Here is a tiny trained network, its code and every weight. The questions are about switching its units off for an input and a class, where a switched-off unit gives its printed mean instead of its output.

import numpy as np


def w(rows, s, z=0):
    codes = np.array(rows[::2]) - 128.0
    scale = np.full(codes.shape[1], s)
    scale[-1] = z or s
    return codes * scale


def f(y):
    return y / 2 * (1 + np.tanh(0.7978845608 * (y + 0.044715 * y**3)))


def log_softmax(a):
    a = a - a.max(-1, keepdims=True)
    return a - np.log(np.exp(a).sum(-1, keepdims=True))


def net(x, mask):
    res = np.array(x, float).reshape(1, 3) / 4 @ E
    y = f(res @ A[0][:, :-1].T + A[0][:, -1])
    res = res + np.where(mask, y, B[0][:, -1]) @ B[0][:, :-1]
    return log_softmax(res[-1] @ U[:, :-1].T + U[:, -1])


A, B = {}, {}
E = w([
[223,67,117],'x0',
[128,129,129],'x1',
[126,160,10],'x2',
],0.011)
A[0] = w([
[168,189,88,95],'neuron 0',
[80,107,71,108],'neuron 1',
[132,142,68,92],'neuron 2',
[185,40,90,113],'neuron 3',
[143,137,47,134],'neuron 4',
[92,48,234,116],'neuron 5',
[51,167,191,151],'neuron 6',
[150,67,110,87],'neuron 7',
[239,136,128,254],'neuron 8',
[86,70,121,244],'neuron 9',
[86,179,137,69],'neuron 10',
[249,115,200,156],'neuron 11',
[126,95,205,93],'neuron 12',
[102,127,33,170],'neuron 13',
[33,204,138,130],'neuron 14',
],0.013,0.009)
B[0] = w([
[151,141,152,152],'neuron 0',
[128,138,140,155],'neuron 1',
[187,163,154,158],'neuron 2',
[145,150,83,197],'neuron 3',
[154,179,161,193],'neuron 4',
[159,168,134,212],'neuron 5',
[114,187,88,213],'neuron 6',
[179,67,82,146],'neuron 7',
[66,164,106,253],'neuron 8',
[58,161,132,209],'neuron 9',
[248,99,82,149],'neuron 10',
[112,174,101,224],'neuron 11',
[192,168,122,171],'neuron 12',
[109,172,172,218],'neuron 13',
[142,136,60,223],'neuron 14',
],0.012,0.011)
U = w([
[162,207,195,129],'0',
[45,172,110,255],'1',
[120,137,9,78],'2',
[10,129,148,236],'3',
[137,60,128,50],'4',
[121,53,201,56],'5',
[39,18,160,63],'6',
[176,94,208,66],'7',
],0.015,0.0066)

Each question gives the input, the list of numbers given to net, and the class t.
The units are the neurons (one row each of A and B). Each row of codes is followed by its name. A weight is (code - 128) times the scale printed after its matrix; where a second scale follows, it is the last column's (A, B and U).
mask holds one flag per neuron, in row order. A switched-off neuron (its flag False) gives its mean, the last column of its row in B, instead of its output. The means were averaged over made-up inputs and are rounded, as every weight is.
A unit's drop is (log p(t) with every unit on - log p(t) with that unit switched off) / (log p(t) with every unit on - log p(t) with every unit switched off).
The circuit of an input: a set's keep is (log p(t) with only the set's units on - log p(t) with every unit switched off) / (log p(t) with every unit on - log p(t) with every unit switched off). Starting from the 12 units with the biggest drops (on a tie, the unit counted first), units are removed one at a time, each time the one whose removal leaves the highest keep (on an exact tie, the one counted first), for as long as the keep stays at least 0.8.
units of the circuit, in order: the units of the circuit, biggest drop first
most important unit: the unit with the biggest drop
k most important neurons: the k neurons with the biggest drops, biggest first
drop of u: that unit's drop, to one decimal
input [4,6,2], class 1: units of the circuit, in order	[neuron 14; neuron 8]
input [-7,0,-2], class 2: units of the circuit, in order	[neuron 14; neuron 10]
input [8,-5,8], class 0: units of the circuit, in order	[neuron 4; neuron 13]
input [8,8,6], class 1: units of the circuit, in order	[neuron 8; neuron 13]
input [4,-1,5], class 0: most important unit	neuron 4
input [3,-1,-3], class 3: units of the circuit, in order	[neuron 14; neuron 4; neuron 2]
input [-8,0,-2], class 2: units of the circuit, in order	[neuron 14; neuron 10]
input [-7,8,-8], class 0: 3 most important neurons	[neuron 5; neuron 12; neuron 8]
input [-4,0,-2], class 2: 4 most important neurons	[neuron 13; neuron 14; neuron 8; neuron 4]
input [4,-8,4], class 1: units of the circuit, in order	[neuron 8; neuron 14]
input [-7,-2,4], class 2: 3 most important neurons	[neuron 14; neuron 10; neuron 8]
input [4,-7,6], class 1: 3 most important neurons	[neuron 8; neuron 5; neuron 12]
input [-7,-4,7], class 0: units of the circuit, in order	[neuron 4; neuron 2; neuron 8]
input [-8,7,4], class 2: units of the circuit, in order	[neuron 14]
input [-7,-6,-4], class 2: 3 most important neurons	[neuron 14; neuron 10; neuron 13]
input [5,-1,-3], class 2: 2 most important neurons	[neuron 13; neuron 3]
input [-5,1,-3], class 2: 2 most important neurons	[neuron 14; neuron 13]
input [-6,4,1], class 2: 3 most important neurons	[neuron 14; neuron 10; neuron 8]
input [-8,-6,0], class 2: drop of neuron 14	0.3
input [-8,-2,-5], class 2: drop of neuron 14	0.3
input [8,-6,-2], class 2: units of the circuit, in order	[neuron 3]
input [-3,3,3], class 3: drop of neuron 5	0.3
